Here is a tiny trained network, its code and every weight. The questions are about switching its units off for an input and a target symbol, where a switched-off unit gives its printed mean instead of its output.

import numpy as np


def w(rows, s, z=0):
    codes = np.array(rows[::2]) - 128.0
    scale = np.full(codes.shape[1], s)
    scale[-1] = z or s
    return codes * scale


def f(y):
    return y / 2 * (1 + np.tanh(0.7978845608 * (y + 0.044715 * y**3)))


def softmax(a):
    e = np.exp(a - a.max(-1, keepdims=True))
    return e / e.sum(-1, keepdims=True)


def log_softmax(a):
    a = a - a.max(-1, keepdims=True)
    return a - np.log(np.exp(a).sum(-1, keepdims=True))


def net(x, mask):
    ids = ['βγδελμξπφψω'.index(c) for c in x.split()]
    T = len(ids)
    res = E[ids] + P[:T]
    q, k, v = (res @ M[0].T for M in (Q, K, V))
    z = softmax(np.where(np.tri(T) > 0, q @ k.T / 4**0.5, -1e9)) @ v
    res = res + np.where(mask[0], z, O[0][:, -1]) @ O[0][:, :-1]
    y = f(res @ A[0][:, :-1].T + A[0][:, -1])
    res = res + np.where(mask[1:9], y, B[0][:, -1]) @ B[0][:, :-1]
    return log_softmax(res[-1] @ U[:, :-1].T + U[:, -1])


Q, K, V, O, A, B = {}, {}, {}, {}, {}, {}
E = w([
[140,117,8,76,143,199],'β',
[121,126,110,177,146,232],'γ',
[52,91,121,93,112,91],'δ',
[59,170,196,138,123,144],'ε',
[120,102,94,194,158,157],'λ',
[61,147,138,186,140,62],'μ',
[108,71,20,149,68,204],'ξ',
[72,82,140,84,135,118],'π',
[152,49,87,131,119,141],'φ',
[142,59,91,188,116,86],'ψ',
[164,100,181,138,134,111],'ω',
],0.016)
P = w([
[245,213,139,85,16,158],'0',
[120,37,223,255,53,58],'1',
[116,13,192,226,98,95],'2',
[120,7,138,198,120,103],'3',
[94,27,183,191,143,170],'4',
[76,30,241,175,220,164],'5',
[64,45,253,185,208,165],'6',
[74,15,185,127,202,177],'7',
],0.0057)
Q[0] = w([
[123,10,87,137,111,108],'head 0',
[180,254,108,37,154,165],'head 0',
[235,253,96,64,162,130],'head 0',
[127,220,75,113,49,57],'head 0',
],0.0096)
K[0] = w([
[157,254,95,58,123,121],'head 0',
[83,66,139,211,41,148],'head 0',
[62,3,237,215,98,187],'head 0',
[93,44,203,141,142,95],'head 0',
],0.011)
V[0] = w([
[167,21,131,106,113,59],'head 0',
[110,96,174,10,59,153],'head 0',
[170,115,59,211,64,131],'head 0',
[5,173,40,151,68,68],'head 0',
],0.024)
O[0] = w([
[200,103,129,48,155,73,109],'head 0',
[173,105,201,88,101,188,168],'head 0',
[132,46,65,144,67,109,254],'head 0',
[211,105,135,253,164,140,136],'head 0',
],0.023,0.016)
A[0] = w([
[110,176,202,78,148,150,150],'neuron 0',
[150,186,161,166,184,104,4],'neuron 1',
[87,170,141,82,66,129,2],'neuron 2',
[137,74,131,118,146,111,70],'neuron 3',
[44,96,150,135,181,189,4],'neuron 4',
[198,249,97,141,40,192,78],'neuron 5',
[132,105,121,174,161,152,194],'neuron 6',
[168,96,90,116,143,150,125],'neuron 7',
],0.013,0.0029)
B[0] = w([
[83,63,54,135,172,104,186],'neuron 0',
[254,110,119,106,149,96,153],'neuron 1',
[220,194,108,184,107,184,196],'neuron 2',
[124,191,138,131,106,129,233],'neuron 3',
[115,163,163,72,197,56,197],'neuron 4',
[101,85,175,143,101,87,171],'neuron 5',
[95,169,123,89,110,179,231],'neuron 6',
[126,154,194,138,179,77,250],'neuron 7',
],0.012,0.024)
U = w([
[92,99,98,82,147,38,2],'β',
[50,129,175,116,211,133,158],'γ',
[134,83,158,88,176,155,117],'δ',
[112,99,67,184,210,141,166],'ε',
[24,84,150,93,131,217,190],'λ',
[99,157,148,10,95,124,41],'μ',
[46,194,99,145,144,141,184],'ξ',
[79,1,63,104,209,143,167],'π',
[18,52,17,141,151,133,118],'φ',
[84,42,149,174,47,165,73],'ψ',
[119,91,35,64,168,142,205],'ω',
],0.0034,0.0026)

Each question gives the input, a string of symbols that net reads in full, and the target symbol t.
The units are the heads (4 rows each of Q, K, V and O) and the neurons (one row each of A and B). Each row of codes is followed by its name. A weight is (code - 128) times the scale printed after its matrix; where a second scale follows, it is the last column's (O, A, B and U).
mask holds one flag per unit, heads first, then neurons. A switched-off unit (its flag False) gives its mean, the last column of its rows in O or B, instead of its output. The means were averaged over made-up inputs and are rounded, as every weight is.
A unit's drop is (log p(t) with every unit on - log p(t) with that unit switched off) / (log p(t) with every unit on - log p(t) with every unit switched off).
The circuit of an input: a set's keep is (log p(t) with only the set's units on - log p(t) with every unit switched off) / (log p(t) with every unit on - log p(t) with every unit switched off). Starting from all 9 units, units are removed one at a time, each time the one whose removal leaves the highest keep (on an exact tie, the one counted first), for as long as the keep stays at least 0.8.
units of the circuit, in order: the units of the circuit, biggest drop first
unit that matters most: the unit with the biggest drop
k most important neurons: the k neurons with the biggest drops, biggest first
drop of u: that unit's drop, to one decimal
input ξ γ π φ γ, target ψ: units of the circuit, in order => [head 0]
input ω δ ω ω π λ, target ω: units of the circuit, in order => [head 0; neuron 0; neuron 2]
input ω ψ ψ π μ ξ δ, target ω: units of the circuit, in order => [neuron 0; head 0; neuron 2]
input γ γ π ξ, target ξ: 2 most important neurons => [neuron 2; neuron 4]
input γ γ δ ξ δ ψ, target ξ: units of the circuit, in order => [head 0; neuron 2]
input ω π ψ φ ε, target ω: units of the circuit, in order => [head 0; neuron 0; neuron 2]
input ψ φ ξ, target β: units of the circuit, in order => [head 0; neuron 7]
input ξ ψ β μ γ δ ε β, target ψ: 2 most important neurons => [neuron 4; neuron 0]
input ω π ε λ ε ξ ψ π, target ω: units of the circuit, in order => [neuron 0; head 0; neuron 2]
input γ β μ, target φ: units of the circuit, in order => [head 0; neuron 7]
input γ δ φ ω ε γ π ε, target ξ: units of the circuit, in order => [head 0; neuron 2]
input ε ψ ε ε δ ε, target γ: units of the circuit, in order => [head 0; neuron 4]
input ε π δ β, target λ: units of the circuit, in order => [head 0; neuron 7]
input λ μ μ μ, target φ: units of the circuit, in order => [head 0]
input γ γ ε ε ω δ π, target ξ: drop of neuron 2 => 0.5
input γ ψ λ ψ ξ μ λ, target ξ: drop of neuron 4 => 0.2
input ψ μ δ, target β: drop of head 0 => 1.4
input λ γ β β, target φ: drop of neuron 7 => -0.2
input φ β π ω, target β: 3 most important neurons => [neuron 6; neuron 2; neuron 7]
input β β β ε, target ψ: unit that matters most => neuron 7
